Each row is followed by its class.
[  4   8 -47  45   6  20  40  -7  13 -36 -72   6  16  11  11  -8   7   3
 -20  19 -10 -41 -25  13  14   8 -19  13  12 -10 -23  37   6 -19 -17  45
  -4 -33   7] | V
[ 24  -1  -9  34 -28  41  33 -16  11  20 -36  32   8 -21  -7  12   6  17
  37  -9   9 -29  -6  -5  -9  11  15   1  23  34  -7  16  10  18 -12  12
  44 -50   3] | Q
[ -4  17 -10  28  16  12  42 -14  -5  -5 -79   8  -8  35   3  33 -18  16
  55  -4 -11 -24 -19  -7 -15  -5  11   6  37  41  21   4   9  64 -16   6
  37 -49 -20] | N
[  7 -20 -61  47  36  13  25   6  12 -30 -70  -1   2  55  21   3  10  -3
 -12  24   1 -59 -29   4   9  -4  -4  25 -14   4 -26   3  12 -14 -17  42
  -6   3  13] | X
[  9   6 -40  35  30  11  37   4  32 -32 -72  13   6  27  12 -12  -8  15
   8 -11  15 -40 -14  13 -10   3 -32  10  24 -12 -18  12  13  26 -40  42
  10  -3  11] | N
[ 19  -2 -27  46  31  29  31  -2  26 -34 -86  10  -3  31   7  -2 -12  -5
  12   1  23 -36 -15 -15  -9   6 -34  16  12  10 -19   2  24  30 -43  35
  -6  14   5] | Q
[  15  -32  -35   44   21   10   45   18  -15   11  -53  -35   -5   79
  -42  -54  -57  -24    9    7   20    0  -20    1  -16  -17 -114    6
   -7  -29  -24   47   29   -1  -53   18  -50   21   34] | X
[ 15  -8 -31  11  27  30  52   4  33 -34 -92 -17   3  -7  26 -37 -12   4
 -25  -1  -6 -40 -22  -6  10  -2  33  15  -2   0  -2   4  29  22 -11  18
  25  -7  -4] | N
[ 43 -35 -33  38  41  21  19 -18  14  20 -31 -24 -40  66  21  40  -5  -8
  73  17   5 -50   1 -19   6  10  38   7 -25  51  -7  12  22  58   8 -24
  21  14  -5] | X
[  3 -23 -21  11 -18   9  -3  -7  28  22 -44  36 -17   2   9  21  -5  10
  34 -29  13 -28 -19  -8 -15  -1  16   4   4  32   9  -5   9  30 -26  12
  35 -49  -9] | Q
[  4  12 -15  25 -21  17  30 -17  -2  22  -2  71  13 -18  -1  30  29   8
  28 -36  -4 -39  12  10  -7   0  11  -7   8  25 -13   5   5 -15 -48  14
  33 -25 -18] | V
[ 31 -21 -36  39  28  35  31  -9  23 -39 -88 -12 -20  50  17 -11  -2 -10
   8  -1   3 -34  -6  -2   5   6 -52  10  10  16 -18  29  28  24 -30  20
  10  -6   6] | X
[  5   4 -35  29  27  18  40  -6  18 -34 -99 -22  -5  52   8  -8 -18  -5
  -6  -2   4 -27 -10  -5   3  -9 -18  15  31  25 -13  14  18  -4 -28  18
  -3   4  -9] | X
[  0 -18 -33  14 -12  20  37 -16   2  31 -59  17  -8   6   5  35  -4  12
  43 -14  -4 -54 -12 -16 -17   0  48  10   9  25   7   4   7  28 -15   9
  39 -60 -12] | L
[ -2 -20 -58  13 -14  21   5  -4  -4  20 -49  41   9 -19  16  32  -6  20
  20 -15  20 -37 -10  10  -3   2  40 -12  26  28  -7   3   6  -8 -23  24
  47 -44 -16] | V
[  5 -24  -7  30 -14  22  15  -6  12  17 -35  30 -22 -17  -6  21   0  10
  45 -16   1 -19  -8  -6 -15  -4  17   3  18  35  17  -8  16  28 -19   6
  28 -53  -9] | V
[ 21 -13 -31  34  -9  28  40 -17   1  10 -48  34 -22 -15  -9  23   3   6
  45 -18  15 -26  -4 -25 -18  18  15  -2  24  36  -1   5  14  23 -25  16
  53 -29  -1] | Q
[ -5  19 -58  52  35   5   8  -9  16 -45 -80 -16   6  34  18   4   9  -6
   6  -5   3 -36   0   7  21  -9 -42  21  27   9 -23  10   7  10 -20  40
  -4   0  -9] | Q
[  1 -20 -54  32  41  11  46   1  20 -42 -85  -1  -5  28   2  -8  29  -3
   3   0  -6 -63 -21  -4   9  -9  31  37  -8  15 -17  -7  20  -7 -14  23
  10 -24  -9] | N
[-18  15 -36   5 -28  22  27 -35   0  41 -46  29   6   8  -4  33  18  12
  20 -12  -2 -29 -25  -6  -1  -2   2   0  36  29   8 -20 -21  19   1  18
  37 -20 -16] | L
[ 48   4   5  36 -13  40  36 -16 -13 -16 -57  48  20  14 -20  29  -3   8
  48   7 -11 -40  -4   3 -40  22 -20  14  13  31   8  28  18  54 -23  13
  32 -31  -9] | N
[ 13 -20 -21  30  40   6  30 -12  18 -47 -62 -13 -14  43   8  -2 -27  -4
   8   5  13 -45  -8  -8  -5  12  -7  22  34  22  -7  26  28   5 -20  14
 -14  -2  -6] | L
[ 12 -11 -52  42  15  17   1  -5  17 -36 -82  29  -4  34  15   8  20   5
   4 -10  21 -20 -18  -6  -4   9 -67  13   2  13 -19  17  24   4 -20  41
   8 -17  -3] | C
[  0 -10 -33 -27 -10  26   2  -5  -9   3 -78  29  34 -12  11  34   3  -1
  21 -24   7 -30  12  -3  -3  -5  45   5   9  30  -2  -7  13  16 -14   0
  59 -21 -34] | C
[ 25 -11 -51  34  25  24  15  -9   6 -29 -95  13   8  52  19  -8   1  -3
 -26  -1  20 -23  -6   5   3  11 -35  14 -10   0 -26  15  22 -11 -22  40
 -15 -11   7] | F
[ -2 -17  -7  -2 -26  16  -3 -32 -10   8 -35  29 -16  21 -14  22   2  17
  41 -21   2 -13  -7 -23 -18 -12  -6  -5  17  66  22   1  23  13  -4 -10
  59 -30 -17] | K
[ 14 -10 -12  20 -13  33  31  -6  18   9 -59  34  12  -7   3  17   5  15
  34 -14 -23 -43  -2   6 -11   0  54   7   9  37   7   7  13  17  -3   2
  38 -60 -15] | V
[ 15 -27 -29  34   3  25  12 -19  27 -22 -57   6   3  27  25 -16 -21  10
 -14  -8  23 -51   1  -4  -2   0 -28   9   4   8  -9  14  36 -13 -47  48
  10  11   8] | F
[ -1  -7   5  28  24   3   1  15  19 -72 -74   7   3  24 -12  10 -30   8
  16   6  10  -4  -4 -22 -17 -16 -10  14  11   8 -24  17  35   1 -56  16
 -14 -14   1] | K
[ 19 -29 -16  24 -13   7  19  -5   3   5 -36  28 -25  23  -1  27   6   0
  29  -9 -22 -18 -17 -21  -2  -4  52   2 -10  35  18   5  27  12 -23  18
  32 -38  -3] | F
[ 23 -14 -34  46  19  13  19 -12  21 -41 -87  -2   4  53  24   0  -9  -6
  -6   7  16 -44  -2  -4  -4  15 -25  37  16   5 -14  29  25  11 -32  45
 -14 -19   2] | F
[ 33 -18 -17  38 -14  25  -2  -6  -3  33 -21  41  -3  22   2  38  11  16
  59  -5  40 -21  -9  -6 -25  12 -20   9  10  33 -13  18  16  40 -24   4
  12 -49 -10] | N
[ 15 -10 -35  59  33  14  26   8   4 -36 -51  22  -1 -11   4 -25   7   2
 -13  -3  54 -28 -14  12   6  -3 -11  26   4  -6 -22  -3  21  12 -67  29
   8 -10   6] | V
[  6  17 -49  39 -20  23  12 -38  -8  14 -51  13  -9 -67 -24  61  -8  -7
  34 -20 -23 -21   8 -11  -1 -10  48   6  45  54  10 -29 -24  18  20  11
   0 -25 -40] | L
[  -8  -31  -52   52   16   -9   27   -1   -9  -43 -105    6    1   53
   -8    0  -20   -9  -21   26    8  -29  -31   -7  -25    8  -27   39
    3    0    1   23   28  -40  -37   48  -12  -17    2] | V
[ -3 -21  -3  18 -12  18  14 -16  -6   9 -46  37   5 -25 -12  21  -9  10
  29  -6   1 -34 -18 -20 -12 -10  28  15   8  35  11  -6  24  17 -13   4
  31 -51  -6] | L
[ 21  -2 -21  32  -7  17  22  -2   1   1 -61  41  -9   3   0  33  -8  -5
  36 -18   0 -14  -9 -32 -25   8  32  11  16  35   3   0  12  37 -29  14
  25 -34  -7] | Q
[  9  -9  -7  13 -20  22  17  -8  16  11 -47  51  -5 -49   4  35  -3  16
  48 -29   1 -26  -5 -24 -23   7  17  -3  11  28   9   7  19  42 -11  13
  47 -60  -8] | C
[  1  -2  14   9 -37  18   4 -11 -21   4 -35  19   4   3 -27  30 -21   8
  44  -4 -11 -19 -19 -21  -7 -18  -2  -4  15  44  12  20  15  18 -27   7
   2 -66 -29] | F
[ 13  21 -45  55  23  -2  22 -12  28  -5 -77  13   0  45  24  -3 -21  11
  -4 -14  29 -17 -14 -11  -9   8 -32   5   8   7 -23  37  18   0 -32  27
 -26   1   3] | V
[  6 -10 -23  57  29  32  46 -17  16 -20 -94  -2   0  17  10  -2 -11  10
   9   3  17 -36  -6 -16 -14  -5 -11  26  28  20 -12   2  29  15 -29  30
   7 -16  11] | K
[  4  -7 -35  22  30  20  30   2  16 -18 -81   9  12  24  15   1 -17   2
   6 -13  12 -40   1  13  -6  -2  -7  20  14   0 -17   4  21  16 -29  18
  -4 -26 -10] | L
[-29   5  -5  -3  21 -20  29 -14 -32 -41 -67 -54  24   9  -7 -18 -33  -6
   4   4  -7 -52   5 -12  -1 -26  -2  19  47   8  16  41  21  -6   6  16
   2 -35   6] | C
[  2  16 -18  26 -27  25  49 -22 -18  35 -31  45  19 -44 -11  30  11  21
  37 -22  -6 -28   4  -1 -11  -1  20  -9  14  28   4  12  10   0  -6  15
  57 -47  -7] | C
[  4   9 -13  60  32  18  38  -3   5 -17 -67  16  27  39   9  -3   5  16
  17   8  14 -30  -7 -29   3  14 -15  34   3  17 -31  23  27   0 -25  20
   4 -17  -5] | F
[ -16   13  -56   37   18   -1  -22   -5   -3  -71 -103    7    9    2
  -14    9  -25    7  -10    8    5   -3  -23  -17   -3  -12  -35   11
   29   27   -1  -14   11   -9    1   42    9   14   -9] | Q
[ 13  -9 -16  47   5  26  19 -12  14   8 -53  26 -10  10  19  27 -24  18
  41 -10   2 -25 -11 -32 -14   4  19   2  33  50  -3   5  13  34 -15  11
  39 -27   6] | X
[  8  -4 -34  35  28  11  27  -8   2 -33 -87   5  10  27  17   7 -28   8
   0   1  33 -46   4   1 -27   3  -6  27  15   5 -12   8  24   5 -40  31
  -2 -14  -4] | N
[  2  -8 -68  45  37  19  20  22  21 -35 -88   9   4   3  14 -21 -19  13
 -16   1  41 -29 -19  14  -1  -6 -26  15  -2 -12 -23 -14  32  -1 -34  48
   9   5   7] | Q
[   5  -25  -31   44   23   16   22  -20    5  -22 -106   16    0   45
    3  -11  -21    3  -16    6   32  -13  -15  -19  -31   23  -51   19
   38   19    1   13   25  -17  -20   34   -1    7   15] | V
[ 13 -13 -25  35  31  29  43  -6  35 -30 -83   6   4   6  19  -9   7   4
 -13  -6   8 -45 -13  13   4   7 -19  12  -4   1 -15  12  24  -4 -29  35
   1 -11  -1] | C
[ 28  -8 -42  34  35  23  34   9  16 -26 -70  -8   0  30  25 -13   3   2
 -14  10  21 -35  -3  18   8   2  -8  10  -3  -6 -28  18  27  -2 -25  23
   6   0  15] | X
[  8 -21 -18  54  18   7  44  -8  -1 -33 -73  12  -3  34  -9  -4   2   0
  11   8  28 -29 -12 -23 -17   7 -46  28  -4   4 -18  41  46 -21 -43  32
   2 -29  17] | C
[  4 -14 -17  10  -9  31  15   0  11  13 -45  37  -8 -13   7  21  20  20
  30 -10   2 -17 -24   2   4 -12  24  -6  -4  30   2 -16  21  26 -12   7
  43 -58 -12] | N
[  7 -36 -51  25  27  16  25  -4  51 -35 -54 -22 -27  36  16 -32   1  -5
 -27  -1  -5 -42 -40  23  30  -1 -12  13   8  10  -7   8  15 -12 -14  28
 -14  -3 -10] | L
[ 16   1 -48  36  14  29  30   0  34 -42 -84   2   1  22  16  -8  -9   6
 -13   5  11 -32 -18   9   7   9  -8   5  17   7 -24  18  19 -11 -23  42
   4 -13   3] | Q
[  -4    2  -27   46   13   16   25  -17   -5  -36 -102   -2    9   17
  -19    8  -18    4    2    8   24  -18  -13  -20   -4  -18  -42   15
   24   10  -15   16   35  -12  -53   32   -3   -3   -4] | L
[ 47 -45 -18  51  -4  35  -6 -11  39 -14 -60  48   5  72   7  22  33  -1
  20   1 -55 -43 -20   9 -15 -10  22  19 -38  38  -1   4  18  18  -4  29
   4 -30  25] | K
[  9  -1 -29  37  -9  14  23  -7   7   8 -55  43  -3 -12   0  26  -9  13
  41 -18  -5 -30 -19 -16 -14   0  34   5  31  40   8   9   9  33 -15  15
  31 -52 -10] | V
[ 18  -7 -12  17 -13  25   8  -2  13  28 -41  47  11 -16   7  25   9  11
  31 -33  19 -23  -7   8 -11 -10  29   0  13  27  -2  -4   4  36 -21  13
  22 -57  -1] | C
[ 23 -17 -22  30   0  27  32  -1  -8  11 -36  44   0  -6 -12  10  -2  11
  32  -3  -3 -15 -22   4  -5   7  20   6  -5  24   3   4  21  34  -8  -1
  42 -46  -3] | L
[ 14 -15 -18  27  -4  15  16 -14  12  19 -57  34  -5  -8  14  39  -6   9
  43 -15 -12 -27 -15 -22 -15   7  25   2   8  32   3  12  14  37 -13  11
  27 -50 -10] | N
[  8 -12 -14  21  -9  18  26 -19  10  13 -52  37  -5  -3  -1  33  -5  15
  51 -23  10 -34  -4  -8 -21   4   5   1  12  37   7  14  20  29 -17  10
  42 -50  -8] | C
[ 10   0 -29  35   6   5  32   0   0 -25 -90  35  23   0   2 -28 -25  21
 -25 -19  41 -33  -8 -22 -31   3  -9  21 -14 -24 -10   8  23   5 -68  47
  33  -9  25] | F
[ 12 -22 -25  49  50  32  30   4  28 -24 -88 -26  -4  52   2 -27   3   4
   4  -7  16 -26   0  26  15 -30 -32  14   5   4 -20   0  40   1 -35  18
 -23 -13   9] | L
[ 33  15 -66  63   4  26  12   5  -8 -24 -43  -8  11  11   9   7 -34  -7
 -14  25   7 -10   0  -3  -5  18   8  11  -7  -2 -37  24  -9 -16  12  33
 -42 -15  11] | Q
[  1 -10 -45  43  15  18  27 -13  19 -47 -73  10  -2  52   4 -20 -21  13
   0   5  27 -36 -18 -15  -3  12 -37  27  18  14 -14  11  20   4 -32  42
  22  -2   4] | F
[  7   5 -31  58 -15  -2  19  -8  33  -3 -42  12   4  11 -20 -21 -25   8
   4  -9   5 -10 -19  12 -12   1 -94  -3  36 -16 -19  54  15 -21 -19  58
 -33 -25  39] | Q
[  5 -13 -28  59  14  20  17 -19  24 -36 -71   8 -10   9   5  -3   4   3
  10  -9   3 -21 -10 -18   1   5 -42  23  46  15  -7   8  15  21 -28  38
  15 -15   9] | L
